Below is a small trained network, with its code and all its weights. Each question gives an input and a target symbol and asks what happens when units are switched off, that is, made to give their printed mean instead of their output.

import numpy as np


def w(rows, s, z=0):
    codes = np.array(rows[::2]) - 128.0
    scale = np.full(codes.shape[1], s)
    scale[-1] = z or s
    return codes * scale


def norm(h):
    return h / np.sqrt((h * h).mean(-1, keepdims=True) + 1e-5)


def f(y):
    return np.maximum(y, 0)


def softmax(a):
    e = np.exp(a - a.max(-1, keepdims=True))
    return e / e.sum(-1, keepdims=True)


def log_softmax(a):
    a = a - a.max(-1, keepdims=True)
    return a - np.log(np.exp(a).sum(-1, keepdims=True))


def net(x, mask):
    ids = ['Πβδμξφψ'.index(c) for c in x.split()]
    T = len(ids)
    res = E[ids] + P[:T]
    u = 0
    for l in range(2):
        q, k, v = (norm(res) @ M[l].T for M in (Q, K, V))
        z = softmax(np.where(np.tri(T) > 0, q @ k.T / 2**0.5, -1e9)) @ v
        res = res + np.where(mask[u], z, O[l][:, -1]) @ O[l][:, :-1]
        u += 1
        y = f(norm(res) @ A[l][:, :-1].T + A[l][:, -1])
        res = res + np.where(mask[u : u + 8], y, B[l][:, -1]) @ B[l][:, :-1]
        u += 8
    return log_softmax(norm(res)[-1] @ U[:, :-1].T + U[:, -1])


Q, K, V, O, A, B = {}, {}, {}, {}, {}, {}
E = w([
[108,116,87,52,102],'Π',
[36,116,136,149,79],'β',
[114,77,1,181,80],'δ',
[108,100,212,3,198],'μ',
[186,122,141,14,235],'ξ',
[70,73,147,163,76],'φ',
[142,80,46,85,86],'ψ',
],0.0065)
P = w([
[161,165,160,152,114],'0',
[92,93,114,96,52],'1',
[145,153,143,141,146],'2',
[92,92,127,86,41],'3',
[138,161,126,136,173],'4',
[5,58,149,102,119],'5',
],0.012)
Q[0] = w([
[178,124,118,254,213],'L0H0',
[130,134,35,145,247],'L0H0',
],0.008)
K[0] = w([
[86,4,1,233,202],'L0H0',
[78,106,8,51,242],'L0H0',
],0.005)
V[0] = w([
[77,2,98,94,144],'L0H0',
[135,40,120,233,163],'L0H0',
],0.0056)
O[0] = w([
[131,96,159,108,54,31],'L0H0',
[172,2,150,144,158,5],'L0H0',
],0.0091,0.0028)
A[0] = w([
[113,108,112,42,112,91],'L0N0',
[116,120,177,140,56,127],'L0N1',
[86,69,37,131,108,135],'L0N2',
[192,83,61,254,188,3],'L0N3',
[156,65,200,200,168,74],'L0N4',
[128,164,177,167,105,132],'L0N5',
[121,175,169,139,179,104],'L0N6',
[220,161,64,140,95,48],'L0N7',
],0.0097,0.0066)
B[0] = w([
[95,118,138,207,173,223],'L0N0',
[161,146,95,90,212,174],'L0N1',
[127,149,204,103,189,254],'L0N2',
[187,107,149,168,248,168],'L0N3',
[1,111,12,83,211,162],'L0N4',
[82,90,105,126,123,154],'L0N5',
[129,132,187,194,49,181],'L0N6',
[150,31,59,102,81,160],'L0N7',
],0.0087,0.0054)
Q[1] = w([
[157,255,184,110,128],'L1H0',
[209,140,132,236,109],'L1H0',
],0.0069)
K[1] = w([
[169,254,190,157,91],'L1H0',
[59,118,148,23,169],'L1H0',
],0.0066)
V[1] = w([
[149,253,136,196,236],'L1H0',
[64,126,208,140,49],'L1H0',
],0.0049)
O[1] = w([
[168,95,105,211,74,254],'L1H0',
[150,69,73,152,255,131],'L1H0',
],0.0096,0.0028)
A[1] = w([
[143,79,150,113,101,90],'L1N0',
[121,106,147,118,104,69],'L1N1',
[134,139,168,118,60,148],'L1N2',
[124,104,69,99,145,6],'L1N3',
[116,108,170,216,116,2],'L1N4',
[254,145,153,128,112,106],'L1N5',
[131,93,106,81,94,230],'L1N6',
[161,113,202,143,181,105],'L1N7',
],0.014,0.0037)
B[1] = w([
[127,187,105,123,112,147],'L1N0',
[100,132,82,123,111,144],'L1N1',
[206,85,60,76,172,185],'L1N2',
[115,75,103,34,104,166],'L1N3',
[63,71,177,113,100,235],'L1N4',
[2,168,147,23,198,196],'L1N5',
[217,107,125,140,60,204],'L1N6',
[230,164,182,170,72,252],'L1N7',
],0.0081,0.0046)
U = w([
[140,229,53,216,123,213],'Π',
[237,99,128,190,254,187],'β',
[204,52,80,67,66,254],'δ',
[115,40,9,108,246,32],'μ',
[89,18,112,230,66,97],'ξ',
[208,159,244,189,51,104],'φ',
[137,223,165,21,197,65],'ψ',
],0.0066,0.0025)

Each question gives the input, a string of symbols that net reads in full, and the target symbol t.
The units are the heads (2 rows each of Q, K, V and O) and the neurons (one row each of A and B). Each row of codes is followed by its name. A weight is (code - 128) times the scale printed after its matrix; where a second scale follows, it is the last column's (O, A, B and U).
mask holds one flag per unit, layer by layer, with each layer's heads first. A switched-off unit (its flag False) gives its mean, the last column of its rows in O or B, instead of its output. The means were averaged over made-up inputs and are rounded, as every weight is.
A unit's drop is (log p(t) with every unit on - log p(t) with that unit switched off) / (log p(t) with every unit on - log p(t) with every unit switched off).
The circuit of an input: a set's keep is (log p(t) with only the set's units on - log p(t) with every unit switched off) / (log p(t) with every unit on - log p(t) with every unit switched off). Starting from the 12 units with the biggest drops (on a tie, the unit counted first), units are removed one at a time, each time the one whose removal leaves the highest keep (on an exact tie, the one counted first), for as long as the keep stays at least 0.8.
units of the circuit, in order: the units of the circuit, biggest drop first
top k neurons: the k neurons with the biggest drops, biggest first
k most important neurons of layer l: the k neurons of layer l with the biggest drops, biggest first
input μ ψ ξ β, target μ: top 4 neurons : L0N1, L0N6, L1N7, L0N3
input φ ψ ψ Π, target φ: top 4 neurons : L0N2, L0N0, L1N7, L1N5
input μ ξ ψ φ φ ψ, target ψ: units of the circuit, in order : L0N7, L0N2, L1H0
input Π μ Π μ, target Π: units of the circuit, in order : L0H0, L1H0, L1N4
input Π ψ ψ δ, target Π: units of the circuit, in order : L0H0
input β μ μ δ, target β: 3 most important neurons of layer 0 : L0N2, L0N6, L0N4
input φ Π ξ β, target φ: top 2 neurons : L0N2, L1N7
input ψ ψ ξ Π, target ψ: units of the circuit, in order : L0N7, L1H0
input ξ ψ ξ μ, target ξ: top 2 neurons : L0N0, L0N2
input ψ ψ ψ ψ μ δ, target ψ: units of the circuit, in order : L0N7, L1H0, L0N2
input φ ψ β δ, target φ: units of the circuit, in order : L0H0, L0N2, L1N7
input Π ψ Π ξ, target Π: units of the circuit, in order : L0H0, L1H0
input δ μ δ φ ψ, target δ: top 2 neurons : L0N7, L1N6
input ψ φ ψ φ, target ψ: units of the circuit, in order : L0N7, L1H0, L0N1
input β δ φ φ, target β: 2 most important neurons of layer 0 : L0N2, L0N1
input μ β ψ ψ, target μ: top 4 neurons : L0N6, L0N2, L0N7, L0N0
input ξ ξ δ μ, target ξ: units of the circuit, in order : L0N0, L1H0, L0N2
input β δ φ ψ, target β: top 2 neurons : L0N2, L0N6
input μ ψ φ μ, target μ: top 4 neurons : L0N2, L0N6, L0N0, L0N3
input ξ Π ξ ψ, target ξ: top neuron : L0N0
input μ β ψ δ, target μ: 4 most important neurons of layer 0 : L0N2, L0N6, L0N7, L0N4
input μ ξ μ δ, target μ: 3 most important neurons of layer 0 : L0N6, L0N2, L0N1
